In the rows, zero is written as 128.
Known rows:
[ 69 138 167  97 126 139 114 108 119 132 137 154 135 104 113 113 158 130
 125 137 129 138 122 120  75 104 137 133 138 139 139  89 134 128  93 113
 106 152 169 110 139 138 152 129 108 131] -> dodrestin
[108 138 147 117 135 145 129 121 125 123 127 152 135 126 118 116 146 121
 103 141 113 136 120 181  87 111 143 124 138 127 119 116 139 121 104 116
 128 145 141 125 143 138 136 136 126 142] -> kinar
[ 47 131 150 144 141 195 117 165  92 118 122 187 135 132 117  85 109 155
 131 112 101 141 103 174 139 113  65 124 140 151 102 118 148 140  76  83
 110 143 130 132 153 149 182 124 109 138] -> gatrun
[ 98 144 129  85 114 157 129 144 127 122 135 147 136 128 119 147 153 124
  99 181 144 145 129 173  98 110 149 138 139 128 137 120 131 122 122 126
 144 145 152 123 141 119 160 132 120 128] -> goklirul
[119 117 133 114 153  66 115  79 128 140 128 124 111 108 142 117 129 140
 127 100 166 116 128 113 134 131 178 113 139 132 180 106 130 133 146 177
 134 141 150 134 107  90 125 125 123  93] -> gifle
[118 135 148 118 117 108 118 118 131 150 115 123 128 103 124 121 127 115
 120 120 134 135 121 101 129 110 141 129 145 105 148 105 135 140 135 137
 124 148 150 123 133 118 128 130 119 130] -> triflostar
[169 107 152 116 175  80 146  95 144 127 126 110 113 148 150 138  99 166
  75 136 140 100 116 115 132 145 131  96 145 149 184  99 133 104 121 130
 130 138  98 150 106  93 102 128 148  83] -> mogru
[121 121 123 134 136 107 140 123 141 141 144 128 112 125 146  97 112 159
 131  99 165 116 132  98 149 115 177 111 136 150 159 152 135 143 171 184
 153 142 139 144 124  91 102 129 128  93] -> liflos
[121 136 141 108 129  88 102 105 109 139 116 132 120 116 119 150 141 123
  81 125 133 143 117 120 112 123 171 128 132 107 153  93 128 133 121 149
 132 149 150 114 132  99 145 121 121 132] -> vabon
[ 81 143 134 146 107 161 124 147 113 116 104 182 136 110 110  98 133 123
 103 133 102 138 125 127  98 121  77 116 137 158  98 109 154 122  84  40
 100 143 150 142 126 150 176 135 109 142] -> klustok
[157 138 110 119 112 117 130 164 137 137  98 111 127 130 133 169 110 121
  86 157 138 141 124 152 163 126 139 130 146  90 155 133 137 129 161 138
 158 140 126 142 130 100 132 130 136 118] -> drefler
[ 71 142 144 121 132 195 139 142  98 121 122 197 146 113 116 114 111 121
 132 113 119 138 114 144 140 111  58 115 145 148  98  91 153 136  76  47
 114 141 130 139 137 156 182 137 102 145] -> zoklom
[184 145 111 117 106 107 146 120 122 140 111 127 125 123 126 191 119 109
  53 116 147 139 132  89 158 119 160 115 131  97 156 108 140 141 159 144
 156 146 120 138 128  96 112 136 131 130] -> grubivol
[117 148 133 111 107 158 146 124 126 127 132 161 136 113 115 137 142 110
  97 125 136 140 133 114 114 104 130 120 135 134 121 107 146 135 121 101
 127 147 149 131 135 136 139 142 113 142] -> kikla
[100 137 145 158 105 173 149 156 165 137 111 131 141 100 126  58 123 114
 165 132 100 123 127 124 110  94  92 124 159 130 114 142 154 125 128  82
 108 142 150 139 138 172 110 148 121 146] -> tuson
[ 65 140 135  91 118 161 123 149 120 118 131 162 138 124 115 129 150 132
 111 186 132 143 124 177  79 114 125 137 142 151 117 120 130 115  98  92
 127 142 157 124 136 127 179 130 115 126] -> zuflo
[159 135 121 149 105 130 131 164 134 141 108 112 115 133 131 133 102 140
  79 113 123 138 122 102 174 114 144 125 134 101 151 146 142 152 166 162
 149 147 123 138 143 103 106 127 137 130] -> gudro
[160 132 134 130 113  96 117 124 135 148  98 100 119 110 130 148 112 119
  98 109 132 135 118  97 165 120 141 125 145  82 172 101 139 143 151 157
 133 147 135 133 129 110 116 129 127 128] -> sizor

Facts:
tata | drutel drufor | brikleflol 65 | sepe d
nulor | drutel vinor | sepe a
liflos | drutel nulor | brikleflol 862 | sepe e
bopasa | drutel mogru | brikleflol 65 | sepe f
vanul | sepe e
detigen | drutel lomi | brikleflol 65 | sepe e
skefa | drutel fetem | brikleflol 203 | sepe a
plakis | drutel plufon | brikleflol 65 | sepe b
skureke | drutel vanul | sepe a
bekle | drutel dralen | brikleflol 262 | sepe c
stufis | drutel gramigri | sepe c
dralen | drutel vinor | sepe f
ridrel | sepe a
dudro | drutel gube | sepe a
geplol | drutel kluren | brikleflol 203 | sepe a
grare | drutel dralen | brikleflol 862 | sepe a
tribrem | drutel dudro | brikleflol 862 | sepe e
stuben | drutel raflel | brikleflol 65 | sepe e
vusam | drutel tudri | brikleflol 203 | sepe e
goklirul | drutel dribi | brikleflol 65 | sepe a
futen | drutel magon | brikleflol 262 | sepe a
kikla | drutel dekul | brikleflol 262 | sepe a
nutruk | drutel dekul | brikleflol 203 | sepe a
sizor | drutel gradrim | brikleflol 203 | sepe c
tudri | drutel vanul | sepe a
datru | drutel kluren | brikleflol 65 | sepe b
stede | drutel migra | brikleflol 862 | sepe f
gudraskor | drutel dudro | brikleflol 262 | sepe e
lomi | drutel nofis | sepe d
gekluk | sepe f
tregar | drutel tuson | brikleflol 65 | sepe a
dribi | drutel vinor | sepe a
trerora | drutel magon | brikleflol 203 | sepe c
klustok | drutel drufor | brikleflol 262 | sepe f
stetri | drutel flifir | brikleflol 203 | sepe b
nudru | drutel dribi | brikleflol 65 | sepe b
tesem | drutel kluren | sepe a
vepo | drutel gekluk | brikleflol 203 | sepe a
grirun | drutel plufon | brikleflol 65 | sepe c
skavu | drutel mogru | brikleflol 262 | sepe c
riplil | drutel kluren | sepe b
feflen | drutel kidek | brikleflol 65 | sepe d
tostasku | drutel nulor | brikleflol 262 | sepe e
dodrestin | drutel nofis | brikleflol 203 | sepe f
tibrim | drutel tuson | brikleflol 65 | sepe c
bastas | drutel tuson | brikleflol 262 | sepe a
fista | drutel rabru | brikleflol 65 | sepe a
kolir | drutel dudro | brikleflol 65 | sepe e
tuson | drutel gramigri | sepe a
fluvedok | drutel nazofos | brikleflol 203 | sepe b
zokes | drutel flifir | brikleflol 862 | sepe a
breflar | drutel fetem | brikleflol 65 | sepe f
ninasu | drutel ridrel | brikleflol 203 | sepe c
lekom | drutel lomi | brikleflol 262 | sepe e
kadri | drutel gube | brikleflol 65 | sepe a
dekul | drutel mogru | sepe b
sitris | drutel fetem | brikleflol 203 | sepe f
stazu | drutel raflel | brikleflol 65 | sepe b
fefe | drutel dralen | brikleflol 862 | sepe c
gutu | drutel kinar | brikleflol 65 | sepe e
bire | drutel nazofos | brikleflol 65 | sepe b
vinor | sepe f
gube | sepe f
plekli | drutel mogru | brikleflol 262 | sepe b
plufon | sepe a
nemuk | drutel kluren | brikleflol 862 | sepe a
kluren | sepe a
raflel | drutel kluren | sepe a
skivul | drutel ketu | brikleflol 203 | sepe e
triflostar | drutel mogru | brikleflol 203 | sepe b
flidrun | drutel gradrim | brikleflol 862 | sepe a
nofis | sepe a
flebrom | drutel ketu | brikleflol 262 | sepe e
magras | drutel drufor | brikleflol 203 | sepe d
pera | drutel migra | sepe b
sezen | drutel ketu | brikleflol 65 | sepe e
rumu | drutel lomi | brikleflol 65 | sepe f
klavom | drutel tuson | brikleflol 203 | sepe a
flagri | drutel gube | brikleflol 262 | sepe f
dustir | drutel vinor | sepe c
sturaklan | drutel dustir | brikleflol 65 | sepe c
greman | drutel ridrel | brikleflol 262 | sepe a
grubivol | drutel dribi | brikleflol 262 | sepe c
drafu | drutel seflagru | brikleflol 65 | sepe f
gudro | drutel skureke | brikleflol 862 | sepe c
skebronus | drutel gradrim | brikleflol 862 | sepe d
sobigrur | drutel ketu | brikleflol 862 | sepe e
tratri | drutel migra | sepe e
tririk | drutel tratri | brikleflol 65 | sepe b
flatrom | drutel dustir | brikleflol 262 | sepe e
plebrel | drutel stigi | brikleflol 262 | sepe f
drufor | drutel gramigri | sepe c
videl | drutel ridrel | brikleflol 203 | sepe a
brutuk | drutel mogru | brikleflol 262 | sepe a
drifen | drutel migra | sepe d
drefler | drutel dudro | brikleflol 65 | sepe c
depim | drutel flifir | brikleflol 65 | sepe a
dabe | drutel gramigri | brikleflol 862 | sepe e
sese | drutel tudri | brikleflol 65 | sepe e
drotrok | drutel migra | brikleflol 262 | sepe a
vufli | drutel nazofos | brikleflol 203 | sepe a
flifir | drutel gramigri | sepe a
plostustus | drutel magon | brikleflol 65 | sepe d
fetem | drutel gramigri | sepe e
flugrizis | drutel pera | brikleflol 203 | sepe c
drapli | drutel riplil | brikleflol 262 | sepe b
bezor | drutel gramigri | brikleflol 262 | sepe f
troste | drutel dudro | brikleflol 65 | sepe b
pludro | drutel lomi | brikleflol 65 | sepe b
zuflo | drutel migra | brikleflol 65 | sepe f
mogru | sepe d
pluklim | drutel nofis | brikleflol 262 | sepe a
kinar | drutel rabru | sepe a
musku | drutel migra | brikleflol 65 | sepe b
gromun | drutel skureke | brikleflol 262 | sepe b
seflagru | drutel plufon | sepe b
gramigri | sepe a
flitis | drutel lomi | brikleflol 862 | sepe d
fevori | drutel lomi | brikleflol 65 | sepe a
gradavu | drutel gradrim | brikleflol 65 | sepe b
vabon | drutel dustir | brikleflol 203 | sepe b
zubur | drutel nazofos | brikleflol 262 | sepe b
grabok | drutel rabru | sepe c
mobis | drutel stigi | brikleflol 262 | sepe b
veliren | drutel plufon | brikleflol 862 | sepe a
nazofos | drutel rabru | sepe d
griko | drutel pera | brikleflol 65 | sepe c
zogru | drutel lomi | brikleflol 65 | sepe c
ketu | drutel nofis | sepe a
feske | drutel tudri | brikleflol 262 | sepe e
grutril | drutel magon | brikleflol 262 | sepe d
rizar | drutel seflagru | brikleflol 862 | sepe f
klekal | drutel mogru | brikleflol 65 | sepe b
rabru | sepe f
zegren | drutel gekluk | brikleflol 65 | sepe a
magon | drutel mogru | sepe a
kidek | sepe b
zoklom | drutel fetem | brikleflol 262 | sepe f
migra | sepe a
giplu | drutel vinor | brikleflol 65 | sepe b
stigi | drutel vinor | sepe e
gradrim | drutel ridrel | sepe c
drino | drutel riplil | brikleflol 65 | sepe b
flafi | drutel nofis | brikleflol 65 | sepe f
grustan | drutel ketu | brikleflol 65 | sepe a
gatrun | drutel fetem | brikleflol 862 | sepe f
brekli | drutel stufis | brikleflol 203 | sepe c
zukledra | drutel plufon | brikleflol 262 | sepe a
mukun | drutel drifen | brikleflol 203 | sepe c
febram | drutel pera | brikleflol 65 | sepe b
ritri | drutel dralen | brikleflol 65 | sepe c
ladrel | drutel magon | brikleflol 203 | sepe d
flapla | drutel flifir | brikleflol 862 | sepe d
gifle | drutel nulor | brikleflol 203 | sepe e
flapak | drutel nofis | brikleflol 65 | sepe c
zikur | drutel gradrim | brikleflol 262 | sepe b

Rows:
No name comes twice in this set of rows, the named rows included.
[161 138 121 139 108 118 129 146 126 139 118 113 114 140 129 154 113 142
  61 116 131 143 123 107 161 116 167 126 128 100 156 141 135 148 163 183
 157 150 123 131 146  93 106 124 139 128]	fefe
[137 102 154 150 150  81 126 118 151 133  95 100 104 121 149 109  81 172
 111 118 129 100 116  70 171 153  62 102 156 143 203  85 144 115 117 102
  91 136 123 159  93 110 126 122 131  84]	magras
[139 104 127 141 152  97 126 155 140 116  88 111 110 145 151 135  80 178
  82 168 130 109 118 138 162 167  64 106 152 152 182 110 141 100 115  84
 116 129 107 171  91  94 154 121 142  73]	tata
[ 83 134 126 179 102 169 105 179 123 118  95 153 117 126 117  72 127 153
 100 130  83 141 119 151 112 122  90 129 134 144 113 148 153 133 108  95
 105 145 150 142 141 144 159 126 122 143]	zokes
[148 127 128 170 110 107 109 150 139 146  74 102 118 103 131 113  96 121
 115 101 106 133 116 103 183 128  94 122 151  81 161 110 150 141 144 118
 115 141 134 145 122 128 126 130 124 134]	brekli
[ 49 134 140 111 142 187 116 169  99 113 113 186 144 127 120 114 116 137
 135 162 114 144 106 213 135 123  60 130 152 140 105 105 141 120  70  59
 122 136 134 137 138 142 210 128 109 133]	breflar
[ 99 143 138 117 121 158 113 136 109 119 138 156 119 143 113 126 150 153
  71 137 121 146 123 152  95 113 158 130 121 138 129 130 136 137 111 152
 134 152 152 121 152 113 146 123 122 136]	grare
[102 111 116 188 133 119 124 159 141 135 103 134 112 120 148  54  86 165
 150  85 125 114 122 125 173 131 109 106 145 150 138 159 152 136 152 126
 124 133 128 163 115 118 122 128 126  96]	dabe
[178 137 129 120 132  99 139 116 138 141 116 111 126 130 132 157 121 112
  77 127 133 133 121 146 141 116 175 119 139  88 149 122 135 132 155 163
 157 146 114 130 137 101  93 136 145 127]	dustir
[152 106 159 114 163  66 124  84 136 132 121 104 102 133 145 145 101 172
  80 124 153 106 117  77 152 151 116 104 145 142 213  75 131 118 117 138
 113 141 126 146 100  86 124 120 131  83]	ladrel
[116 112 124 164 178 104 123 121 117 129 102 153 124 122 151  83  86 143
 149  85 126 113 108 193 176 142 111  97 152 129 134 123 148 122 120 112
 136 128 103 160 111 120 137 132 130  96]	fetem
[108 129 132 170 104  98  87 141 119 136  71 129 118 105 120  98 117 127
 103 122  91 141 117 125 125 136 102 127 143 111 135 113 145 128 111  90
 102 141 148 137 121 124 160 124 123 135]	stetri

The same things again, as new rows of numbers:
Known rows:
[153 164 145 167 147 125 140 165  98 107 146 104 126] -> bopasa
[172 194 160 166 161 127 107 174 106  84 123 118 135] -> rumu
[162 147 178 146 140  87 150 147 148 113  94 142 107] -> tudri
[158 153 154 163 137 112 158 148 101 112 124 133 111] -> dekul
[140 154 175 134 135 101 172 169 150 126 111 135 114] -> nutruk
[163 146 178 146 140  87 149 146 148 112  95 143 106] -> kluren
[164 154 130 161 136 136 155 162 118  92 136 104 122] -> grutril
[157 165 147 161 151 102 154 185  94 106  90 120 118] -> stetri
[153 174 154 168 152 107 140 158 115 107 123 118 123] -> stazu
[145 159 173 148 148  90 146 159 164 119 109 127 122] -> fista
[150 174 155 167 152 109 143 162 117 109 124 116 124] -> troste
[152 184 200 178 129  92 157 164 137 110 109  96 128] -> sturaklan
[147 168 157 153 140 118 166 167 101 113 125 126 115] -> triflostar
[154 200 177 167 144 117 148 164 117 105  82 152 129] -> sobigrur
[146 150 180 141 136 105 161 162 153 121  85 135 116] -> flidrun
[175 151 172 180 122  78 152 178 113 113  82 129 131] -> drufor
[147 161 180 136 141  96 163 169 149 117  98 133 112] -> videl
[142 187 162 177 147  98 154 155 121 116 116 132 126] -> stuben

Rows:
No name comes twice in this set of rows, the named rows included.
[165 200 194 171 133 101 129 178 146 106 111 134 149]	zogru
[163 159 133 175 158 108 129 184  90 100 110  98 131]	breflar
[149 213 172 172 157 108 133 167 133 103 105 143 138]	detigen
[151 167 184 160 109 104 179 176 122 128 127 129 131]	trerora
[176 187 162 155 152 127 128 177  86  84 115 122 121]	dodrestin
[159 175 166 175 140  95 158 144 105 109  99 145 111]	vanul
[141 188 185 174 141 110 174 151 109 107  79 115 109]	liflos
[152 184 178 159 150 110 163 161 100  95 101 101 101]	vabon
[169 158 156 164 141 131 142 163  83  96 108 115 117]	rizar
[162 170 149 170 152 119 130 165  96  97 131 103 125]	drafu
[175 168 174 172 150 115 142 145  80  79 103  88  94]	dralen
[170 159 139 163 151 112 143 190  73  96 100 106 120]	sitris

